Below are the code and all the weights of a small trained network. Each question names an input and a target symbol and asks about switching units off, where a switched-off unit gives its printed mean instead of its output.

import numpy as np


def w(rows, s, z=0):
    codes = np.array(rows[::2]) - 128.0
    scale = np.full(codes.shape[1], s)
    scale[-1] = z or s
    return codes * scale


def f(y):
    return y / 2 * (1 + np.tanh(0.7978845608 * (y + 0.044715 * y**3)))


def softmax(a):
    e = np.exp(a - a.max(-1, keepdims=True))
    return e / e.sum(-1, keepdims=True)


def log_softmax(a):
    a = a - a.max(-1, keepdims=True)
    return a - np.log(np.exp(a).sum(-1, keepdims=True))


def net(x, mask):
    ids = ['ΔΞΠΩαβγεζηθλμστψ'.index(c) for c in x.split()]
    T = len(ids)
    res = E[ids] + P[:T]
    r = res
    for j in range(2):
        rows = slice(4 * j, 4 * j + 4)
        q, k, v = (r @ M[0][rows].T for M in (Q, K, V))
        z = softmax(np.where(np.tri(T) > 0, q @ k.T / 4**0.5, -1e9)) @ v
        o = O[0][rows]
        res = res + np.where(mask[j], z, o[:, -1]) @ o[:, :-1]
    y = f(res @ A[0][:, :-1].T + A[0][:, -1])
    res = res + np.where(mask[2:6], y, B[0][:, -1]) @ B[0][:, :-1]
    return log_softmax(res[-1] @ U[:, :-1].T + U[:, -1])


Q, K, V, O, A, B = {}, {}, {}, {}, {}, {}
E = w([
[115,32,121,78,172],'Δ',
[151,134,83,186,64],'Ξ',
[143,131,90,193,63],'Π',
[50,151,116,155,30],'Ω',
[185,65,98,195,85],'α',
[226,141,161,135,146],'β',
[63,159,145,131,240],'γ',
[156,179,62,6,140],'ε',
[54,69,29,157,112],'ζ',
[110,182,110,181,216],'η',
[159,139,72,184,66],'θ',
[137,86,209,182,141],'λ',
[174,99,61,128,211],'μ',
[121,189,176,80,69],'σ',
[107,144,126,132,187],'τ',
[180,110,195,52,176],'ψ',
],0.013)
P = w([
[105,162,88,78,92],'0',
[112,154,119,150,159],'1',
[133,149,147,178,200],'2',
[155,141,167,200,223],'3',
[168,126,183,218,235],'4',
[190,97,189,232,241],'5',
[210,89,202,239,248],'6',
[211,90,206,244,254],'7',
],0.0034)
Q[0] = w([
[150,209,189,132,159],'head 0',
[154,123,105,69,88],'head 0',
[100,88,154,152,55],'head 0',
[95,123,102,198,254],'head 0',
[141,143,124,106,173],'head 1',
[85,113,153,53,118],'head 1',
[137,126,155,88,19],'head 1',
[118,141,171,179,201],'head 1',
],0.017)
K[0] = w([
[231,145,225,102,136],'head 0',
[91,226,83,55,101],'head 0',
[18,171,128,184,70],'head 0',
[191,1,132,163,188],'head 0',
[194,120,141,90,225],'head 1',
[44,164,154,54,155],'head 1',
[41,253,117,120,42],'head 1',
[202,31,203,143,151],'head 1',
],0.012)
V[0] = w([
[93,120,239,54,138],'head 0',
[59,20,98,226,78],'head 0',
[126,173,225,193,84],'head 0',
[204,56,219,50,115],'head 0',
[151,215,121,219,51],'head 1',
[83,167,210,167,73],'head 1',
[81,240,115,146,204],'head 1',
[254,182,81,166,83],'head 1',
],0.0087)
O[0] = w([
[77,69,227,78,87,108],'head 0',
[51,65,31,251,194,71],'head 0',
[40,185,233,216,92,150],'head 0',
[160,60,254,110,156,92],'head 0',
[130,205,119,215,79,112],'head 1',
[70,141,166,180,75,85],'head 1',
[82,243,94,29,99,252],'head 1',
[217,217,147,197,140,139],'head 1',
],0.0083,0.0027)
A[0] = w([
[179,190,142,134,124,254],'neuron 0',
[44,147,135,146,107,75],'neuron 1',
[92,206,126,61,73,231],'neuron 2',
[165,137,88,209,1,130],'neuron 3',
],0.0071,0.0029)
B[0] = w([
[170,176,148,165,81,217],'neuron 0',
[102,59,133,111,127,173],'neuron 1',
[77,108,99,131,51,254],'neuron 2',
[185,3,120,79,46,197],'neuron 3',
],0.0074,0.0084)
U = w([
[111,6,102,72,180,170],'Δ',
[120,126,122,131,129,67],'Ξ',
[128,124,124,126,128,87],'Π',
[88,35,88,156,53,97],'Ω',
[137,162,100,239,203,97],'α',
[215,227,207,168,152,89],'β',
[3,109,99,42,149,118],'γ',
[187,130,101,20,77,12],'ε',
[82,81,23,153,160,34],'ζ',
[80,255,58,171,122,140],'η',
[226,86,92,167,54,131],'θ',
[10,104,205,213,190,255],'λ',
[213,175,67,85,235,198],'μ',
[86,178,218,115,38,69],'σ',
[106,130,104,106,137,199],'τ',
[153,100,214,54,157,119],'ψ',
],0.006,0.0033)

Each question gives the input, a string of symbols that net reads in full, and the target symbol t.
The units are the heads (4 rows each of Q, K, V and O) and the neurons (one row each of A and B). Each row of codes is followed by its name. A weight is (code - 128) times the scale printed after its matrix; where a second scale follows, it is the last column's (O, A, B and U).
mask holds one flag per unit, heads first, then neurons. A switched-off unit (its flag False) gives its mean, the last column of its rows in O or B, instead of its output. The means were averaged over made-up inputs and are rounded, as every weight is.
A unit's drop is (log p(t) with every unit on - log p(t) with that unit switched off) / (log p(t) with every unit on - log p(t) with every unit switched off).
The circuit of an input: a set's keep is (log p(t) with only the set's units on - log p(t) with every unit switched off) / (log p(t) with every unit on - log p(t) with every unit switched off). Starting from all 6 units, units are removed one at a time, each time the one whose removal leaves the highest keep (on an exact tie, the one counted first), for as long as the keep stays at least 0.8.
units of the circuit, in order: the units of the circuit, biggest drop first
most important unit: the unit with the biggest drop
heads that matter: for each layer, one digit per head in row order, 1 if its drop is at least 0.15 and else 0, layers parted by /
drop when u is switched off: that unit's drop, to one decimal
input Π ζ θ ψ ζ η, target ψ: units of the circuit, in order => (head 0)
input η λ τ, target λ: units of the circuit, in order => (head 0; head 1)
input σ Π σ, target σ: heads that matter => 10
input γ Ξ η β η Π γ, target β: heads that matter => 11
input ψ Ξ η σ α τ η, target α: units of the circuit, in order => (head 0; head 1)
input η σ Ξ τ Ω σ η, target η: units of the circuit, in order => (head 1; head 0)
input θ σ α, target θ: units of the circuit, in order => (neuron 3; head 1)
input η Ω η α η τ, target α: units of the circuit, in order => (head 0; head 1)
input μ η η, target μ: units of the circuit, in order => (head 0; head 1)
input ε η α η λ Ξ σ η, target λ: heads that matter => 10
input γ η Π, target θ: drop when head 1 is switched off => 0.6
input η μ η μ λ θ Ω, target Ω: drop when head 1 is switched off => 0.4
input η Π Ξ μ Δ γ η, target Δ: drop when head 0 is switched off => 0.3
input μ β σ η η η σ η, target β: drop when neuron 0 is switched off => 0.1
input μ σ σ η γ, target μ: most important unit => head 0
